Here is a tiny trained network, its code and every weight. The questions are about switching its units off for an input and a class, where a switched-off unit gives its printed mean instead of its output.

import numpy as np


def w(rows, s, z=0):
    codes = np.array(rows[::2]) - 128.0
    scale = np.full(codes.shape[1], s)
    scale[-1] = z or s
    return codes * scale


def norm(h):
    return h / np.sqrt((h * h).mean(-1, keepdims=True) + 1e-5)


def f(y):
    return np.maximum(y, 0)


def log_softmax(a):
    a = a - a.max(-1, keepdims=True)
    return a - np.log(np.exp(a).sum(-1, keepdims=True))


def net(x, mask):
    res = np.array(x, float).reshape(1, 6) / 4 @ E
    u = 0
    for l in range(3):
        y = f(norm(res) @ A[l][:, :-1].T + A[l][:, -1])
        res = res + np.where(mask[u : u + 10], y, B[l][:, -1]) @ B[l][:, :-1]
        u += 10
    return log_softmax(norm(res)[-1] @ U[:, :-1].T + U[:, -1])


A, B = {}, {}
E = w([
[98,174,31,164],'x0',
[129,128,128,128],'x1',
[127,128,129,128],'x2',
[128,128,128,128],'x3',
[128,137,100,6],'x4',
[51,22,98,144],'x5',
],0.019)
A[0] = w([
[107,153,62,74,5],'L0N0',
[140,91,235,133,167],'L0N1',
[127,110,146,42,85],'L0N2',
[128,142,97,204,167],'L0N3',
[140,99,181,139,116],'L0N4',
[62,2,113,189,78],'L0N5',
[127,81,196,139,74],'L0N6',
[63,4,78,101,2],'L0N7',
[143,85,226,81,197],'L0N8',
[140,140,172,223,138],'L0N9',
],0.038,0.0071)
B[0] = w([
[126,152,236,140,181],'L0N0',
[130,152,254,160,208],'L0N1',
[181,121,64,80,182],'L0N2',
[114,126,41,135,199],'L0N3',
[136,138,185,142,169],'L0N4',
[34,194,130,14,254],'L0N5',
[157,95,187,108,179],'L0N6',
[174,11,135,236,232],'L0N7',
[99,53,36,62,212],'L0N8',
[143,50,117,187,212],'L0N9',
],0.066,0.025)
A[1] = w([
[156,192,184,72,149],'L1N0',
[142,254,185,101,118],'L1N1',
[115,107,108,99,138],'L1N2',
[140,186,95,43,212],'L1N3',
[156,115,191,95,82],'L1N4',
[97,136,92,190,198],'L1N5',
[68,177,137,35,114],'L1N6',
[115,99,190,142,114],'L1N7',
[137,155,67,157,3],'L1N8',
[113,125,51,152,196],'L1N9',
],0.049,0.0058)
B[1] = w([
[116,183,47,152,191],'L1N0',
[179,136,2,168,192],'L1N1',
[187,153,122,130,198],'L1N2',
[138,191,131,88,179],'L1N3',
[74,174,63,195,226],'L1N4',
[67,94,137,195,195],'L1N5',
[100,168,107,81,215],'L1N6',
[206,172,164,150,251],'L1N7',
[116,45,118,148,160],'L1N8',
[68,70,86,146,215],'L1N9',
],0.074,0.021)
A[2] = w([
[164,155,85,109,200],'L2N0',
[96,254,252,75,116],'L2N1',
[47,106,80,159,100],'L2N2',
[79,109,160,199,148],'L2N3',
[134,121,129,123,70],'L2N4',
[148,162,131,85,52],'L2N5',
[202,148,234,248,100],'L2N6',
[138,71,115,134,18],'L2N7',
[139,81,117,127,2],'L2N8',
[176,37,131,186,171],'L2N9',
],0.04,0.0052)
B[2] = w([
[169,149,159,90,174],'L2N0',
[109,1,174,75,204],'L2N1',
[91,198,138,113,213],'L2N2',
[115,180,165,115,215],'L2N3',
[128,127,122,139,130],'L2N4',
[143,171,145,101,147],'L2N5',
[96,233,199,125,251],'L2N6',
[175,107,116,139,167],'L2N7',
[160,112,109,146,154],'L2N8',
[211,104,148,173,247],'L2N9',
],0.083,0.025)
U = w([
[149,186,201,164,254],'0',
[180,156,101,4,80],'1',
[85,43,204,52,67],'2',
[218,31,120,133,121],'3',
[82,69,75,235,74],'4',
[159,205,17,155,59],'5',
[16,154,87,89,167],'6',
],0.03,0.0059)

Each question gives the input, the list of numbers given to net, and the class t.
The units are the neurons (one row each of A and B). Each row of codes is followed by its name. A weight is (code - 128) times the scale printed after its matrix; where a second scale follows, it is the last column's (A, B and U).
mask holds one flag per neuron, layer by layer. A switched-off neuron (its flag False) gives its mean, the last column of its row in B, instead of its output. The means were averaged over made-up inputs and are rounded, as every weight is.
A unit's drop is (log p(t) with every unit on - log p(t) with that unit switched off) / (log p(t) with every unit on - log p(t) with every unit switched off).
The circuit of an input: a set's keep is (log p(t) with only the set's units on - log p(t) with every unit switched off) / (log p(t) with every unit on - log p(t) with every unit switched off). Starting from the 12 units with the biggest drops (on a tie, the unit counted first), units are removed one at a time, each time the one whose removal leaves the highest keep (on an exact tie, the one counted first), for as long as the keep stays at least 0.8.
circuit, biggest first: the units of the circuit, biggest drop first
k most important neurons: the k neurons with the biggest drops, biggest first
k most important neurons of layer l: the k neurons of layer l with the biggest drops, biggest first
drop of u: that unit's drop, to one decimal
input [-7,-7,7,5,0,8], class 2: circuit, biggest first : [L0N5 L0N7]
input [4,3,4,-4,-6,3], class 6: circuit, biggest first : [L0N5]
input [-1,-3,-1,2,-6,2], class 2: 2 most important neurons : [L0N5 L0N9]
input [-7,-6,6,4,2,-5], class 1: 3 most important neurons of layer 0 : [L0N8 L0N7 L0N9]
input [8,2,-8,-8,3,-1], class 5: 3 most important neurons : [L0N7 L0N0 L0N9]
input [1,5,-4,5,6,-8], class 5: 4 most important neurons : [L0N8 L0N7 L0N3 L0N0]
input [-7,2,2,0,2,0], class 1: 2 most important neurons : [L0N7 L0N9]
input [2,-7,1,4,-8,-1], class 4: 2 most important neurons : [L0N9 L0N3]
input [-1,6,5,1,8,5], class 3: 2 most important neurons : [L0N7 L0N2]
input [0,8,-1,3,7,-1], class 1: 3 most important neurons of layer 0 : [L0N7 L0N2 L0N1]
input [-7,-8,8,0,4,-8], class 1: 3 most important neurons : [L0N7 L0N8 L0N9]
input [7,-8,0,-5,0,2], class 6: 3 most important neurons : [L0N3 L0N1 L0N9]
input [-1,-3,0,-2,2,7], class 3: 2 most important neurons : [L0N7 L0N1]
input [2,-8,-6,2,2,0], class 5: 4 most important neurons : [L0N7 L0N9 L0N0 L1N1]
input [4,-2,8,-6,-1,-3], class 4: 2 most important neurons : [L0N5 L0N1]
input [-5,2,-6,-1,6,-1], class 1: most important neuron : [L0N7]
input [3,3,4,-1,1,-8], class 5: 3 most important neurons : [L0N7 L0N9 L0N8]
input [-6,5,-3,6,3,8], class 3: 2 most important neurons of layer 0 : [L0N8 L0N7]
input [-3,6,-4,3,-2,5], class 2: 2 most important neurons : [L0N5 L0N7]
input [-7,0,3,-6,5,-2], class 1: 3 most important neurons : [L0N7 L0N8 L0N9]
input [4,-8,8,8,4,-8], class 5: most important neuron of layer 0 : [L0N7]
input [-6,-3,-2,5,0,6], class 2: 3 most important neurons of layer 0 : [L0N5 L0N9 L0N7]
input [-8,-4,8,7,-3,4], class 2: 2 most important neurons of layer 0 : [L0N5 L0N8]
input [-8,5,7,3,8,-7], class 1: drop of L0N7 : 0.8
input [-8,-5,-1,-4,6,5], class 3: 2 most important neurons of layer 0 : [L0N8 L0N7]
input [-5,8,5,5,-5,2], class 2: drop of L2N1 : 0.1
input [8,0,-7,-4,-2,6], class 6: drop of L0N5 : 1.1
input [6,-4,5,-3,6,-8], class 5: drop of L0N7 : 1.5
input [3,-2,2,7,-8,8], class 6: most important neuron of layer 0 : [L0N5]
input [-8,3,2,-5,2,-8], class 1: 3 most important neurons of layer 0 : [L0N8 L0N7 L0N9]
